Below are the code and all the weights of a small trained network. Each question names an input and a class and asks about switching units off, where a switched-off unit gives its printed mean instead of its output.

import numpy as np


def w(rows, s, z=0):
    codes = np.array(rows[::2]) - 128.0
    scale = np.full(codes.shape[1], s)
    scale[-1] = z or s
    return codes * scale


def norm(h):
    return h / np.sqrt((h * h).mean(-1, keepdims=True) + 1e-5)


def f(y):
    return np.maximum(y, 0)


def log_softmax(a):
    a = a - a.max(-1, keepdims=True)
    return a - np.log(np.exp(a).sum(-1, keepdims=True))


def net(x, mask):
    res = np.array(x, float).reshape(1, 6) / 4 @ E
    u = 0
    for l in range(3):
        y = f(norm(res) @ A[l][:, :-1].T + A[l][:, -1])
        res = res + np.where(mask[u : u + 8], y, B[l][:, -1]) @ B[l][:, :-1]
        u += 8
    return log_softmax(norm(res)[-1] @ U[:, :-1].T + U[:, -1])


A, B = {}, {}
E = w([
[232,119,162,170,2],'x0',
[117,125,121,133,117],'x1',
[110,147,122,123,108],'x2',
[172,101,19,17,172],'x3',
[201,173,62,235,161],'x4',
[123,129,126,129,124],'x5',
],0.011)
A[0] = w([
[145,62,139,163,141,152],'L0N0',
[185,112,71,71,106,42],'L0N1',
[29,149,175,170,248,144],'L0N2',
[145,166,156,165,122,140],'L0N3',
[96,146,136,181,186,4],'L0N4',
[88,103,10,83,173,103],'L0N5',
[166,203,51,216,166,171],'L0N6',
[95,192,118,159,195,48],'L0N7',
],0.011,0.0034)
B[0] = w([
[89,187,130,107,85,149],'L0N0',
[17,52,68,132,39,178],'L0N1',
[17,101,51,113,4,254],'L0N2',
[73,131,156,135,112,170],'L0N3',
[58,133,129,168,161,165],'L0N4',
[218,152,212,123,246,224],'L0N5',
[171,205,81,200,130,250],'L0N6',
[127,36,141,197,190,184],'L0N7',
],0.014,0.0085)
A[1] = w([
[103,160,75,175,116,92],'L1N0',
[199,111,38,63,101,117],'L1N1',
[121,147,6,128,147,118],'L1N2',
[114,185,126,62,197,6],'L1N3',
[94,20,131,67,134,162],'L1N4',
[167,139,184,149,66,71],'L1N5',
[221,100,107,104,67,78],'L1N6',
[105,62,177,93,91,92],'L1N7',
],0.018,0.0024)
B[1] = w([
[104,137,169,144,64,244],'L1N0',
[27,95,117,156,100,196],'L1N1',
[149,12,176,135,148,248],'L1N2',
[129,205,171,170,207,181],'L1N3',
[138,254,131,129,90,254],'L1N4',
[217,177,125,146,188,195],'L1N5',
[17,114,167,154,106,186],'L1N6',
[172,44,129,21,136,222],'L1N7',
],0.021,0.0092)
A[2] = w([
[113,87,147,146,46,158],'L2N0',
[37,103,113,31,98,6],'L2N1',
[67,109,27,198,159,122],'L2N2',
[92,160,170,110,43,201],'L2N3',
[254,48,142,93,179,62],'L2N4',
[137,104,196,109,214,112],'L2N5',
[144,105,198,193,182,170],'L2N6',
[170,208,108,51,168,60],'L2N7',
],0.018,0.0024)
B[2] = w([
[70,186,210,131,192,236],'L2N0',
[151,219,8,121,82,227],'L2N1',
[115,23,187,106,116,197],'L2N2',
[191,56,45,115,141,246],'L2N3',
[207,5,85,103,207,186],'L2N4',
[226,96,173,72,92,191],'L2N5',
[128,141,66,69,113,235],'L2N6',
[40,121,217,163,163,194],'L2N7',
],0.021,0.012)
U = w([
[110,179,12,62,92,183],'0',
[250,57,118,96,180,206],'1',
[56,65,168,215,120,192],'2',
[235,210,112,224,121,5],'3',
[96,208,205,89,199,53],'4',
],0.017,0.0028)

Each question gives the input, the list of numbers given to net, and the class t.
The units are the neurons (one row each of A and B). Each row of codes is followed by its name. A weight is (code - 128) times the scale printed after its matrix; where a second scale follows, it is the last column's (A, B and U).
mask holds one flag per neuron, layer by layer. A switched-off neuron (its flag False) gives its mean, the last column of its row in B, instead of its output. The means were averaged over made-up inputs and are rounded, as every weight is.
A unit's drop is (log p(t) with every unit on - log p(t) with that unit switched off) / (log p(t) with every unit on - log p(t) with every unit switched off).
unit that matters most: the unit with the biggest drop
top k neurons: the k neurons with the biggest drops, biggest first
k most important neurons of layer l: the k neurons of layer l with the biggest drops, biggest first
drop when u is switched off: that unit's drop, to one decimal
input [-1,-6,5,4,-1,7], class 4: unit that matters most : L0N5
input [7,4,7,-8,0,8], class 1: 2 most important neurons of layer 1 : [L1N4, L1N1]
input [0,0,0,-2,-3,-4], class 0: 2 most important neurons of layer 0 : [L0N5, L0N6]
input [-5,-2,1,-4,-1,6], class 0: top 2 neurons : [L2N1, L0N6]
input [-1,7,-7,2,-2,8], class 4: top 3 neurons : [L0N5, L1N2, L0N6]
input [1,1,-2,-7,-8,2], class 1: 3 most important neurons of layer 0 : [L0N1, L0N2, L0N4]
input [0,-3,2,4,-6,7], class 4: top 4 neurons : [L0N2, L1N4, L0N5, L1N3]
input [-5,-4,-5,2,0,3], class 4: top 2 neurons : [L0N5, L0N6]
input [7,-2,-6,-5,1,-7], class 3: top 3 neurons : [L1N2, L1N7, L0N5]
input [-1,0,4,0,4,8], class 2: top 2 neurons : [L1N7, L1N0]
input [7,-8,-1,-7,0,4], class 1: top 3 neurons : [L0N6, L1N4, L2N4]
input [0,5,-5,2,-4,-8], class 4: top 2 neurons : [L0N2, L1N4]
input [1,4,-7,4,-3,-2], class 0: 2 most important neurons of layer 1 : [L1N1, L1N5]
input [5,-3,-8,1,0,-3], class 0: top 3 neurons : [L0N6, L1N6, L0N5]
input [3,-8,-5,-5,-6,8], class 1: top neuron : [L2N4]
input [-8,-4,5,-3,-1,-5], class 0: top 3 neurons : [L0N2, L0N6, L2N1]
input [6,5,-1,-7,3,1], class 3: top 2 neurons : [L1N7, L1N2]
input [1,5,3,-2,-6,-2], class 1: top 3 neurons : [L1N7, L0N2, L2N4]
input [1,3,1,-3,-4,0], class 1: top 3 neurons : [L1N7, L0N2, L2N4]
input [-4,6,0,-1,1,0], class 2: unit that matters most : L0N2
input [-4,3,5,4,-2,-7], class 4: top 2 neurons : [L0N5, L0N6]
input [0,2,6,0,2,8], class 2: 3 most important neurons of layer 1 : [L1N4, L1N7, L1N0]
input [1,-1,4,-4,5,8], class 3: 3 most important neurons of layer 2 : [L2N7, L2N6, L2N2]
input [-3,2,7,8,-3,-5], class 4: drop when L0N5 is switched off : 1.5
input [-7,-4,-2,-1,-5,3], class 0: drop when L0N2 is switched off : 4.8
input [-1,5,0,1,-2,2], class 4: drop when L1N2 is switched off : 0.1
input [5,-7,5,-4,-7,8], class 1: drop when L2N5 is switched off : 0.0
input [-7,-1,-6,-2,7,-7], class 2: unit that matters most : L0N2
